Below are the code and all the weights of a small trained network. Each question names an input and a target symbol and asks about switching units off, where a switched-off unit gives its printed mean instead of its output.

import numpy as np


def w(rows, s, z=0):
    codes = np.array(rows[::2]) - 128.0
    scale = np.full(codes.shape[1], s)
    scale[-1] = z or s
    return codes * scale


def norm(h):
    return h / np.sqrt((h * h).mean(-1, keepdims=True) + 1e-5)


def f(y):
    return np.maximum(y, 0)


def softmax(a):
    e = np.exp(a - a.max(-1, keepdims=True))
    return e / e.sum(-1, keepdims=True)


def log_softmax(a):
    a = a - a.max(-1, keepdims=True)
    return a - np.log(np.exp(a).sum(-1, keepdims=True))


def net(x, mask):
    ids = ['ΓΘΛΞΠΦαδεηστ'.index(c) for c in x.split()]
    T = len(ids)
    res = E[ids] + P[:T]
    u = 0
    for l in range(2):
        r = norm(res)
        for j in range(3):
            rows = slice(4 * j, 4 * j + 4)
            q, k, v = (r @ M[l][rows].T for M in (Q, K, V))
            z = softmax(np.where(np.tri(T) > 0, q @ k.T / 4**0.5, -1e9)) @ v
            o = O[l][rows]
            res = res + np.where(mask[u + j], z, o[:, -1]) @ o[:, :-1]
        u += 3
        y = f(norm(res) @ A[l][:, :-1].T + A[l][:, -1])
        res = res + np.where(mask[u : u + 4], y, B[l][:, -1]) @ B[l][:, :-1]
        u += 4
    return log_softmax(norm(res)[-1] @ U[:, :-1].T + U[:, -1])


Q, K, V, O, A, B = {}, {}, {}, {}, {}, {}
E = w([
[124,159,71,135],'Γ',
[182,161,184,161],'Θ',
[117,123,156,94],'Λ',
[117,76,168,36],'Ξ',
[143,118,68,128],'Π',
[171,48,139,75],'Φ',
[180,60,57,46],'α',
[77,86,44,104],'δ',
[73,224,58,223],'ε',
[128,134,22,155],'η',
[254,97,51,94],'σ',
[181,166,78,127],'τ',
],0.029)
P = w([
[58,1,95,178],'0',
[76,107,109,96],'1',
[93,131,118,80],'2',
[88,159,120,74],'3',
[95,169,120,73],'4',
[94,113,114,128],'5',
[100,161,114,91],'6',
[112,155,104,94],'7',
[96,122,105,133],'8',
[128,120,113,120],'9',
[105,135,112,120],'10',
],0.0041)
Q[0] = w([
[7,110,102,203],'L0H1',
[58,104,165,151],'L0H1',
[60,128,74,206],'L0H1',
[153,96,171,159],'L0H1',
[207,210,107,143],'L0H2',
[178,156,126,89],'L0H2',
[144,183,110,179],'L0H2',
[50,93,173,35],'L0H2',
[194,153,109,95],'L0H3',
[187,156,159,152],'L0H3',
[138,99,138,142],'L0H3',
[49,141,140,167],'L0H3',
],0.017)
K[0] = w([
[34,76,28,128],'L0H1',
[36,79,150,117],'L0H1',
[91,111,8,145],'L0H1',
[150,105,185,160],'L0H1',
[204,182,157,148],'L0H2',
[188,147,150,103],'L0H2',
[122,167,176,139],'L0H2',
[57,150,1,106],'L0H2',
[190,152,169,129],'L0H3',
[159,106,147,165],'L0H3',
[122,91,99,104],'L0H3',
[41,143,117,166],'L0H3',
],0.018)
V[0] = w([
[117,182,96,118],'L0H1',
[154,68,155,109],'L0H1',
[93,93,1,64],'L0H1',
[131,172,206,78],'L0H1',
[115,93,64,45],'L0H2',
[82,129,103,105],'L0H2',
[101,100,73,85],'L0H2',
[102,97,165,138],'L0H2',
[122,136,102,80],'L0H3',
[149,134,161,181],'L0H3',
[76,112,167,219],'L0H3',
[150,110,79,133],'L0H3',
],0.0085)
O[0] = w([
[91,87,60,144,156],'L0H1',
[131,46,79,176,119],'L0H1',
[149,151,2,81,210],'L0H1',
[108,73,121,202,85],'L0H1',
[195,184,123,72,204],'L0H2',
[117,176,91,94,123],'L0H2',
[161,156,71,52,173],'L0H2',
[95,146,175,119,78],'L0H2',
[115,108,151,155,170],'L0H3',
[165,124,60,138,87],'L0H3',
[152,198,141,95,3],'L0H3',
[143,164,188,103,196],'L0H3',
],0.0068,0.0053)
A[0] = w([
[165,214,99,180,230],'L0N1',
[175,204,120,242,162],'L0N2',
[139,186,114,254,114],'L0N3',
[106,142,203,140,247],'L0N4',
],0.017,0.011)
B[0] = w([
[222,200,188,92,255],'L0N1',
[182,154,141,36,196],'L0N2',
[222,213,83,10,173],'L0N3',
[49,191,79,176,184],'L0N4',
],0.014,0.011)
Q[1] = w([
[57,159,76,110],'L1H1',
[74,146,52,107],'L1H1',
[32,109,151,119],'L1H1',
[76,65,183,108],'L1H1',
[140,7,160,158],'L1H2',
[125,157,182,82],'L1H2',
[199,93,121,139],'L1H2',
[82,65,207,81],'L1H2',
[167,102,193,119],'L1H3',
[41,132,74,161],'L1H3',
[131,68,185,90],'L1H3',
[191,162,106,164],'L1H3',
],0.019)
K[1] = w([
[60,143,129,106],'L1H1',
[69,81,81,81],'L1H1',
[64,87,126,94],'L1H1',
[93,138,196,137],'L1H1',
[140,7,80,159],'L1H2',
[111,104,150,97],'L1H2',
[179,87,121,138],'L1H2',
[37,14,112,84],'L1H2',
[156,83,200,155],'L1H3',
[56,104,81,195],'L1H3',
[89,67,186,126],'L1H3',
[212,195,129,162],'L1H3',
],0.018)
V[1] = w([
[176,101,125,139],'L1H1',
[161,116,155,85],'L1H1',
[155,135,165,125],'L1H1',
[182,155,2,215],'L1H1',
[81,200,58,48],'L1H2',
[151,102,224,178],'L1H2',
[68,25,105,67],'L1H2',
[183,87,62,77],'L1H2',
[100,214,108,255],'L1H3',
[103,194,171,168],'L1H3',
[129,129,27,96],'L1H3',
[184,173,205,126],'L1H3',
],0.0083)
O[1] = w([
[120,187,59,161,154],'L1H1',
[234,124,149,178,194],'L1H1',
[227,111,130,121,146],'L1H1',
[199,111,135,207,185],'L1H1',
[102,102,144,208,254],'L1H2',
[193,158,153,2,51],'L1H2',
[82,233,135,54,25],'L1H2',
[16,140,88,137,221],'L1H2',
[52,45,74,186,23],'L1H3',
[54,118,107,124,90],'L1H3',
[172,105,175,139,211],'L1H3',
[123,221,130,120,201],'L1H3',
],0.0067,0.0057)
A[1] = w([
[184,68,108,231,3],'L1N1',
[160,149,188,119,120],'L1N2',
[245,97,109,72,106],'L1N3',
[205,185,133,78,183],'L1N4',
],0.012,0.0046)
B[1] = w([
[211,254,45,245,134],'L1N1',
[67,102,171,59,157],'L1N2',
[15,49,141,215,240],'L1N3',
[55,59,204,164,252],'L1N4',
],0.0091,0.016)
U = w([
[176,149,75,85,191],'Γ',
[89,119,155,63,114],'Θ',
[128,159,33,114,235],'Λ',
[106,160,204,195,118],'Ξ',
[46,167,111,205,126],'Π',
[230,48,130,172,65],'Φ',
[113,27,239,122,2],'α',
[149,66,99,118,221],'δ',
[120,82,180,248,27],'ε',
[208,69,190,102,104],'η',
[157,162,61,218,163],'σ',
[74,146,146,138,110],'τ',
],0.016,0.0078)

Each question gives the input, a string of symbols that net reads in full, and the target symbol t.
The units are the heads (4 rows each of Q, K, V and O) and the neurons (one row each of A and B). Each row of codes is followed by its name. A weight is (code - 128) times the scale printed after its matrix; where a second scale follows, it is the last column's (O, A, B and U).
mask holds one flag per unit, layer by layer, with each layer's heads first. A switched-off unit (its flag False) gives its mean, the last column of its rows in O or B, instead of its output. The means were averaged over made-up inputs and are rounded, as every weight is.
A unit's drop is (log p(t) with every unit on - log p(t) with that unit switched off) / (log p(t) with every unit on - log p(t) with every unit switched off).
The circuit of an input: a set's keep is (log p(t) with only the set's units on - log p(t) with every unit switched off) / (log p(t) with every unit on - log p(t) with every unit switched off). Starting from the 12 units with the biggest drops (on a tie, the unit counted first), units are removed one at a time, each time the one whose removal leaves the highest keep (on an exact tie, the one counted first), for as long as the keep stays at least 0.8.
circuit, biggest first: the units of the circuit, biggest drop first
k most important neurons: the k neurons with the biggest drops, biggest first
top k neurons in layer l: the k neurons of layer l with the biggest drops, biggest first
heads that matter: for each layer, one digit per head in row order, 1 if its drop is at least 0.15 and else 0, layers parted by /
drop of u: that unit's drop, to one decimal
input Γ Π Φ Θ σ ε ε α, target α: circuit, biggest first : (L0H1)
input τ Π σ τ δ ε α Λ, target Π: circuit, biggest first : (L0N1 L0N4)
input δ α Π Γ τ δ τ Ξ Ξ, target Θ: circuit, biggest first : (L0N1 L1H2 L1N3 L1N4)
input δ Θ Ξ ε η ε Λ, target Π: circuit, biggest first : (L0N4 L0N1)
input Θ Γ Γ τ η Λ α σ η Π, target σ: heads that matter : 010 / 000
input τ Γ Λ Θ σ Π Φ, target Θ: heads that matter : 100 / 110
input Γ Φ α α α τ δ, target Λ: heads that matter : 110 / 000
input Ξ ε Θ η, target Φ: 3 most important neurons : (L0N4 L0N1 L1N4)
input δ Θ Φ Π Λ η Λ δ, target δ: heads that matter : 110 / 010
input τ α δ Φ Θ Π Λ Π, target σ: 2 most important neurons : (L0N3 L0N2)
input τ Θ α δ, target δ: heads that matter : 100 / 010
input Γ σ Ξ, target Θ: 3 most important neurons : (L0N1 L1N3 L1N4)
input Φ Γ δ τ σ Ξ Θ σ Λ η, target Φ: circuit, biggest first : (L0N4 L1H2)
input Θ σ Φ, target Θ: 4 most important neurons : (L0N1 L0N4 L1N3 L1N4)
input σ Γ η ε Γ δ, target Λ: most important neuron : (L1N4)
input Γ η ε Π Θ α Φ α Λ Γ, target η: 2 most important neurons : (L0N4 L0N1)
input ε δ τ, target η: 3 most important neurons : (L0N1 L0N4 L0N2)
input σ σ σ Λ τ Λ σ τ ε, target Γ: top 2 neurons in layer 0 : (L0N3 L0N2)
input Θ Λ τ, target Γ: drop of L0H3 : 0.6
input Γ Θ δ Ξ α η Φ η σ, target ε: drop of L1N1 : 0.0
input Π δ δ Λ Λ τ Θ η Π τ, target Γ: drop of L1N4 : -0.1
input α ε Θ Γ η η Ξ Γ, target η: top neuron in layer 0 : (L0N4)
input Λ Θ σ, target ε: top 2 neurons in layer 0 : (L0N1 L0N4)
